Here is a tiny trained network, its code and every weight. The questions are about switching its units off for an input and a class, where a switched-off unit gives its printed mean instead of its output.

import numpy as np


def w(rows, s, z=0):
    codes = np.array(rows[::2]) - 128.0
    scale = np.full(codes.shape[1], s)
    scale[-1] = z or s
    return codes * scale


def norm(h):
    return h / np.sqrt((h * h).mean(-1, keepdims=True) + 1e-5)


def f(y):
    return np.maximum(y, 0)


def log_softmax(a):
    a = a - a.max(-1, keepdims=True)
    return a - np.log(np.exp(a).sum(-1, keepdims=True))


def net(x, mask):
    res = np.array(x, float).reshape(1, 4) / 4 @ E
    u = 0
    for l in range(3):
        y = f(norm(res) @ A[l][:, :-1].T + A[l][:, -1])
        res = res + np.where(mask[u : u + 3], y, B[l][:, -1]) @ B[l][:, :-1]
        u += 3
    return log_softmax(norm(res)[-1] @ U[:, :-1].T + U[:, -1])


A, B = {}, {}
E = w([
[131,138,137,106,119,158,137,132,115,116],'x0',
[156,137,109,127,112,156,110,128,133,127],'x1',
[164,59,40,124,255,188,237,230,166,241],'x2',
[7,108,163,68,116,201,33,97,240,193],'x3',
],0.0017)
A[0] = w([
[37,191,194,81,31,91,10,27,166,105,5],'0.n0',
[117,59,141,47,142,159,101,145,174,197,9],'0.n1',
[166,207,138,167,5,19,90,73,53,20,34],'0.n2',
],0.0027,0.0033)
B[0] = w([
[254,212,51,64,48,28,157,189,122,157,250],'0.n0',
[18,120,16,195,133,105,118,65,129,131,160],'0.n1',
[20,65,163,222,234,213,150,61,148,82,252],'0.n2',
],0.0037,0.0038)
A[1] = w([
[54,85,203,212,167,152,104,63,82,48,2],'1.n0',
[183,197,219,8,9,36,3,147,126,111,35],'1.n1',
[24,33,181,106,192,227,43,110,208,175,10],'1.n2',
],0.0036,0.0034)
B[1] = w([
[36,215,231,220,51,169,127,48,104,65,219],'1.n0',
[218,192,64,48,83,59,77,84,216,254,252],'1.n1',
[15,78,23,167,239,217,26,200,214,140,200],'1.n2',
],0.0052,0.0036)
A[2] = w([
[213,58,140,146,161,135,198,168,64,131,4],'2.n0',
[27,198,249,247,57,200,124,4,45,19,78],'2.n1',
[177,106,103,130,160,97,118,149,162,167,114],'2.n2',
],0.0045,0.0032)
B[2] = w([
[230,46,236,144,173,225,183,223,79,46,164],'2.n0',
[30,239,211,199,24,2,224,24,4,70,255],'2.n1',
[171,119,206,128,76,134,119,82,79,67,174],'2.n2',
],0.0047,0.0075)
U = w([
[27,236,235,246,8,12,235,16,1,21,165],'0',
[241,12,240,232,222,241,239,236,16,18,4],'1',
[193,242,22,20,7,15,11,18,238,249,131],'2',
[8,16,7,175,249,234,16,207,238,220,167],'3',
],0.005,0.0024)

Each question gives the input, the list of numbers given to net, and the class t.
The units are the neurons (one row each of A and B). Each row of codes is followed by its name. A weight is (code - 128) times the scale printed after its matrix; where a second scale follows, it is the last column's (A, B and U).
mask holds one flag per neuron, layer by layer. A switched-off neuron (its flag False) gives its mean, the last column of its row in B, instead of its output. The means were averaged over made-up inputs and are rounded, as every weight is.
A unit's drop is (log p(t) with every unit on - log p(t) with that unit switched off) / (log p(t) with every unit on - log p(t) with every unit switched off).
most important unit: the unit with the biggest drop
top k neurons: the k neurons with the biggest drops, biggest first
top k neurons in layer l: the k neurons of layer l with the biggest drops, biggest first
drop of u: that unit's drop, to one decimal
input [-6,-3,2,-3], class 1: top neuron in layer 0 => 0.n2
input [-8,-2,3,-3], class 1: top 2 neurons => 1.n0, 0.n2
input [4,-4,0,1], class 2: top 2 neurons => 0.n2, 2.n1
input [8,-4,6,0], class 1: top 2 neurons => 0.n2, 1.n1
input [6,-2,8,2], class 3: top 2 neurons => 0.n0, 2.n1
input [1,-6,4,-2], class 1: top 2 neurons => 1.n0, 2.n1
input [-1,-4,4,2], class 3: top 2 neurons => 0.n0, 2.n1
input [-6,-2,-1,7], class 2: top 2 neurons in layer 0 => 0.n0, 0.n2
input [5,-7,3,-6], class 1: top 2 neurons => 1.n0, 2.n1
input [5,-7,1,3], class 3: drop of 0.n0 => 0.3
input [7,6,6,7], class 3: drop of 0.n1 => 0.0
input [-6,-7,8,-4], class 1: drop of 2.n1 => 0.1
input [6,6,-8,5], class 2: drop of 0.n0 => 0.4
input [-1,5,-5,3], class 2: most important unit => 0.n0
